[[ 8.6  1.8 30.9]
 [ 9.5 17.6 61.6]
 [ 3.1 12.9 32.8]
 [-0.3  3.0  4.2]
 [17.1  5.0 63.7]]
=>
[30.9 17.6  3.1]

[[ -9.7  27.1 -71.7]
 [-54.2  30.6  44.6]
 [ -7.1  28.3 -71.4]
 [-69.3 -34.3  -0.6]
 [-59.9  41.4  27.8]]
=>
[-71.7  30.6  -7.1]

[[ 33.8  27.6  34.5  30.3]
 [-10.0  62.8  -8.0   3.0]
 [-15.2  69.0 -13.1  -1.6]]
=>
[30.3 -8.0 69.0]

[[ 70.9  -8.3  13.4  34.3]
 [ 56.6 -21.4   5.5  15.0]
 [ 16.7 -77.2 -56.3 -42.4]]
=>
[ 34.3   5.5 -77.2]

[[ 55.6 -52.8 -53.6   4.1]
 [ 56.6 -55.3 -56.9   1.4]
 [-14.8  53.6  42.7 -13.5]
 [ -2.8  18.1  25.6  27.1]]
=>
[  4.1 -56.9  53.6  -2.8]

[[-25.8  15.0  63.7]
 [-49.8  20.8  36.7]
 [ 47.7   0.4 -42.8]
 [-43.7  23.5 -30.1]
 [ 46.2  10.8 -45.3]]
=>
[63.7 20.8 47.7]

[[ 21.8   0.3 -16.5  48.6  -0.2]
 [-21.5  57.0 -43.9   9.2  42.5]]
=>
[-0.2  9.2]

[[-20.1  -5.8]
 [  4.6 -37.0]
 [-16.7 -13.2]
 [-50.1  26.8]
 [ 55.9  24.0]]
=>
[-5.8  4.6]

[[ 52.7 -30.8]
 [-72.2  35.6]
 [  0.8  14.1]
 [-73.9  35.3]]
=>
[-30.8 -72.2]
---
[[-20.2 -44.6  -5.4]
 [-16.3 -26.1 -12.8]
 [-52.4 -57.5  15.6]
 [-28.8 -28.9  17.8]
 [-36.0 -37.2   7.7]
 [-57.8 -70.0  27.5]
 [-24.3 -34.9  -9.8]
 [  2.9  -4.2   7.6]
 [-41.2 -72.0  -0.3]
 [-28.2 -35.8  -6.0]
 [-34.9 -33.1   6.2]]
=>
[[-20.2 -16.3 -52.4 -28.8 -36.0 -57.8 -24.3   2.9 -41.2 -28.2 -34.9]
 [-44.6 -26.1 -57.5 -28.9 -37.2 -70.0 -34.9  -4.2 -72.0 -35.8 -33.1]
 [ -5.4 -12.8  15.6  17.8   7.7  27.5  -9.8   7.6  -0.3  -6.0   6.2]]

[[ 11.5  62.5  35.3  64.4   8.8  -3.7 -18.2  13.2  68.5  32.2 -51.9]
 [-57.5  44.8  52.6  48.1  57.1  52.9 -58.6 -68.3 -43.3  39.4  40.1]
 [ 62.8  53.3  12.6  77.4  54.1  51.8  67.6  24.7  63.4  -2.7 -69.8]
 [ 12.1  50.3  62.8 -53.8  65.5  58.3   4.5  19.1  58.1  74.9 -49.0]
 [-14.2 -55.1 -39.8 -70.3  19.1 -61.2  23.2 -55.4 -49.8  59.0  55.8]]
=>
[[ 11.5 -57.5  62.8  12.1 -14.2]
 [ 62.5  44.8  53.3  50.3 -55.1]
 [ 35.3  52.6  12.6  62.8 -39.8]
 [ 64.4  48.1  77.4 -53.8 -70.3]
 [  8.8  57.1  54.1  65.5  19.1]
 [ -3.7  52.9  51.8  58.3 -61.2]
 [-18.2 -58.6  67.6   4.5  23.2]
 [ 13.2 -68.3  24.7  19.1 -55.4]
 [ 68.5 -43.3  63.4  58.1 -49.8]
 [ 32.2  39.4  -2.7  74.9  59.0]
 [-51.9  40.1 -69.8 -49.0  55.8]]

[[-39.5 -49.2 -44.5 -43.6 -39.2 -40.3 -35.7 -39.8 -44.0 -36.4 -49.3]
 [-56.6 -32.6 -22.7 -37.6 -38.9 -36.7 -17.8 -44.3 -30.9 -38.1 -34.3]
 [ 32.5  33.4  32.3  45.0  39.3  11.6  32.7  32.6  25.6  25.2  39.1]
 [ 48.2  38.9  39.6  43.8  11.0  42.0  42.0   8.8  43.9  37.8  43.0]]
=>
[[-39.5 -56.6  32.5  48.2]
 [-49.2 -32.6  33.4  38.9]
 [-44.5 -22.7  32.3  39.6]
 [-43.6 -37.6  45.0  43.8]
 [-39.2 -38.9  39.3  11.0]
 [-40.3 -36.7  11.6  42.0]
 [-35.7 -17.8  32.7  42.0]
 [-39.8 -44.3  32.6   8.8]
 [-44.0 -30.9  25.6  43.9]
 [-36.4 -38.1  25.2  37.8]
 [-49.3 -34.3  39.1  43.0]]

[[  6.6  -7.9  -0.1  13.8  19.1   1.2 -22.9]
 [ 13.3 -20.1   3.9  12.3 -13.6 -10.4 -15.3]
 [ 27.5  17.8   5.3  31.1  42.9   6.0  25.8]
 [  9.6  23.1  24.9  26.9  41.3  -4.5 -12.4]
 [-10.4  -9.1  13.5  11.2   2.8   8.9  -5.6]
 [  5.6 -58.3  29.5 -21.9 -10.3 -20.6   5.6]
 [ -2.9  26.9 -20.4   3.4  14.5  -9.5  17.3]
 [ -4.1  12.8   0.8  22.7 -14.4  29.4   0.1]
 [ 23.6  35.5 -30.4  -4.2  11.9 -28.3  35.0]]
=>
[[  6.6  13.3  27.5   9.6 -10.4   5.6  -2.9  -4.1  23.6]
 [ -7.9 -20.1  17.8  23.1  -9.1 -58.3  26.9  12.8  35.5]
 [ -0.1   3.9   5.3  24.9  13.5  29.5 -20.4   0.8 -30.4]
 [ 13.8  12.3  31.1  26.9  11.2 -21.9   3.4  22.7  -4.2]
 [ 19.1 -13.6  42.9  41.3   2.8 -10.3  14.5 -14.4  11.9]
 [  1.2 -10.4   6.0  -4.5   8.9 -20.6  -9.5  29.4 -28.3]
 [-22.9 -15.3  25.8 -12.4  -5.6   5.6  17.3   0.1  35.0]]

[[ 52.7 -57.3]
 [  8.1 -34.4]
 [-11.7 -26.2]
 [ 45.6  12.5]
 [  3.7  30.3]
 [ 47.7  24.0]
 [-28.5  20.5]
 [-33.9  20.1]
 [-27.6 -40.2]
 [  4.0 -52.6]
 [ 50.9 -22.3]]
=>
[[ 52.7   8.1 -11.7  45.6   3.7  47.7 -28.5 -33.9 -27.6   4.0  50.9]
 [-57.3 -34.4 -26.2  12.5  30.3  24.0  20.5  20.1 -40.2 -52.6 -22.3]]

[[-32.3   5.8  47.5 -30.9  19.8  48.1 -24.3 -51.5  38.2  25.0  53.8  35.7]
 [ 43.2 -21.9 -54.3  32.6 -25.5 -27.2  34.4  43.2 -43.9 -32.3 -59.3 -49.0]
 [ 27.3  15.1 -20.9  26.9  13.1 -21.4  11.8  32.1 -29.4 -17.0   6.2   1.0]
 [ 35.1  -6.9 -30.5  46.3  19.0 -19.7  32.5  25.4 -47.7 -33.9 -25.7 -21.4]]
=>
[[-32.3  43.2  27.3  35.1]
 [  5.8 -21.9  15.1  -6.9]
 [ 47.5 -54.3 -20.9 -30.5]
 [-30.9  32.6  26.9  46.3]
 [ 19.8 -25.5  13.1  19.0]
 [ 48.1 -27.2 -21.4 -19.7]
 [-24.3  34.4  11.8  32.5]
 [-51.5  43.2  32.1  25.4]
 [ 38.2 -43.9 -29.4 -47.7]
 [ 25.0 -32.3 -17.0 -33.9]
 [ 53.8 -59.3   6.2 -25.7]
 [ 35.7 -49.0   1.0 -21.4]]

[[ 34.7 -42.0]
 [ -0.2  10.8]
 [-15.7  19.4]
 [ 44.5 -60.1]]
=>
[[ 34.7  -0.2 -15.7  44.5]
 [-42.0  10.8  19.4 -60.1]]
